Below are the code and all the weights of a small trained network. Each question names an input and a target symbol and asks about switching units off, where a switched-off unit gives its printed mean instead of its output.

import numpy as np


def w(rows, s, z=0):
    codes = np.array(rows[::2]) - 128.0
    scale = np.full(codes.shape[1], s)
    scale[-1] = z or s
    return codes * scale


def norm(h):
    return h / np.sqrt((h * h).mean(-1, keepdims=True) + 1e-5)


def f(y):
    return y / 2 * (1 + np.tanh(0.7978845608 * (y + 0.044715 * y**3)))


def softmax(a):
    e = np.exp(a - a.max(-1, keepdims=True))
    return e / e.sum(-1, keepdims=True)


def log_softmax(a):
    a = a - a.max(-1, keepdims=True)
    return a - np.log(np.exp(a).sum(-1, keepdims=True))


def net(x, mask):
    ids = ['αβδζηλξπτω'.index(c) for c in x.split()]
    T = len(ids)
    res = E[ids] + P[:T]
    u = 0
    for l in range(2):
        r = norm(res)
        for j in range(2):
            rows = slice(2 * j, 2 * j + 2)
            q, k, v = (r @ M[l][rows].T for M in (Q, K, V))
            z = softmax(np.where(np.tri(T) > 0, q @ k.T / 2**0.5, -1e9)) @ v
            o = O[l][rows]
            res = res + np.where(mask[u + j], z, o[:, -1]) @ o[:, :-1]
        u += 2
        y = f(norm(res) @ A[l][:, :-1].T + A[l][:, -1])
        res = res + np.where(mask[u : u + 4], y, B[l][:, -1]) @ B[l][:, :-1]
        u += 4
    return log_softmax(norm(res)[-1] @ U[:, :-1].T + U[:, -1])


Q, K, V, O, A, B = {}, {}, {}, {}, {}, {}
E = w([
[114,164,96],'α',
[126,149,110],'β',
[115,178,168],'δ',
[149,117,93],'ζ',
[80,112,136],'η',
[122,130,76],'λ',
[92,69,133],'ξ',
[142,154,116],'π',
[252,113,129],'τ',
[162,80,189],'ω',
],0.031)
P = w([
[2,120,144],'0',
[51,120,135],'1',
[72,110,136],'2',
[75,97,115],'3',
[99,81,101],'4',
[116,67,87],'5',
[118,51,86],'6',
[113,53,64],'7',
],0.0061)
Q[0] = w([
[87,153,135],'L0H0',
[109,106,6],'L0H0',
[85,99,136],'L0H1',
[179,163,225],'L0H1',
],0.021)
K[0] = w([
[111,141,154],'L0H0',
[173,11,104],'L0H0',
[117,66,123],'L0H1',
[251,141,86],'L0H1',
],0.02)
V[0] = w([
[220,169,122],'L0H0',
[249,79,153],'L0H0',
[230,93,134],'L0H1',
[103,117,142],'L0H1',
],0.014)
O[0] = w([
[53,221,155,81],'L0H0',
[3,153,169,82],'L0H0',
[45,202,188,2],'L0H1',
[154,154,130,153],'L0H1',
],0.012,0.0083)
A[0] = w([
[173,107,103,56],'L0N0',
[88,43,249,1],'L0N1',
[171,217,214,70],'L0N2',
[88,21,105,67],'L0N3',
],0.016,0.00098)
B[0] = w([
[168,68,101,237],'L0N0',
[194,100,216,157],'L0N1',
[196,232,10,162],'L0N2',
[62,47,81,254],'L0N3',
],0.014,0.0068)
Q[1] = w([
[162,87,57],'L1H0',
[149,210,71],'L1H0',
[195,102,138],'L1H1',
[4,29,81],'L1H1',
],0.022)
K[1] = w([
[105,23,140],'L1H0',
[206,92,118],'L1H0',
[193,113,160],'L1H1',
[34,7,104],'L1H1',
],0.019)
V[1] = w([
[3,158,51],'L1H0',
[90,158,174],'L1H0',
[45,104,115],'L1H1',
[206,63,224],'L1H1',
],0.017)
O[1] = w([
[249,130,80,91],'L1H0',
[179,45,115,2],'L1H0',
[61,86,149,133],'L1H1',
[237,118,176,150],'L1H1',
],0.013,0.0093)
A[1] = w([
[111,205,1,216],'L1N0',
[132,21,135,2],'L1N1',
[202,63,220,220],'L1N2',
[190,163,168,79],'L1N3',
],0.018,0.004)
B[1] = w([
[153,252,160,254],'L1N0',
[40,60,76,207],'L1N1',
[117,146,199,239],'L1N2',
[87,94,144,160],'L1N3',
],0.025,0.0096)
U = w([
[166,111,142,195],'α',
[47,170,186,89],'β',
[139,196,141,224],'δ',
[184,152,64,61],'ζ',
[112,134,249,212],'η',
[141,142,139,3],'λ',
[69,172,163,83],'ξ',
[195,153,123,47],'π',
[75,157,84,139],'τ',
[83,44,155,181],'ω',
],0.017,0.0045)

Each question gives the input, a string of symbols that net reads in full, and the target symbol t.
The units are the heads (2 rows each of Q, K, V and O) and the neurons (one row each of A and B). Each row of codes is followed by its name. A weight is (code - 128) times the scale printed after its matrix; where a second scale follows, it is the last column's (O, A, B and U).
mask holds one flag per unit, layer by layer, with each layer's heads first. A switched-off unit (its flag False) gives its mean, the last column of its rows in O or B, instead of its output. The means were averaged over made-up inputs and are rounded, as every weight is.
A unit's drop is (log p(t) with every unit on - log p(t) with that unit switched off) / (log p(t) with every unit on - log p(t) with every unit switched off).
k most important neurons: the k neurons with the biggest drops, biggest first
k most important neurons of layer l: the k neurons of layer l with the biggest drops, biggest first
heads that matter: for each layer, one digit per head in row order, 1 if its drop is at least 0.15 and else 0, layers parted by /
drop of u: that unit's drop, to one decimal
input δ π π, target η: heads that matter -> 00 / 11
input λ ζ λ τ, target δ: heads that matter -> 01 / 00
input α α α π τ π, target β: heads that matter -> 10 / 00
input δ λ ω α ζ η ζ, target ω: heads that matter -> 00 / 01
input α λ λ, target ζ: heads that matter -> 11 / 01
input ζ ξ η η α β π π, target ω: heads that matter -> 10 / 00
input λ ω ω β, target τ: most important neuron -> (L0N2)
input ξ β β, target ω: 2 most important neurons of layer 1 -> (L1N0, L1N1)
input λ η λ π, target η: 2 most important neurons of layer 0 -> (L0N3, L0N2)
input α α η η α, target α: heads that matter -> 10 / 01
input β α α δ, target η: heads that matter -> 01 / 11
input η α β λ, target ζ: 2 most important neurons -> (L0N1, L0N2)
input δ α η ζ τ ξ π, target ω: heads that matter -> 10 / 01
input δ β π α α λ ω π, target τ: 2 most important neurons -> (L0N3, L1N2)
input η β α ω δ λ α π, target τ: 2 most important neurons -> (L0N3, L0N2)
input η ω α α β, target τ: heads that matter -> 11 / 11
input ζ ξ β δ α λ, target ω: 2 most important neurons -> (L0N2, L1N1)
input δ η τ λ, target β: heads that matter -> 10 / 00
input τ η λ β η η, target ω: 2 most important neurons -> (L0N2, L1N0)
input β ξ α, target ω: 2 most important neurons of layer 1 -> (L1N0, L1N1)
input τ λ π α λ α ω η, target ω: most important neuron of layer 0 -> (L0N1)
input α α λ α α η β, target α: drop of L0N3 -> 0.1
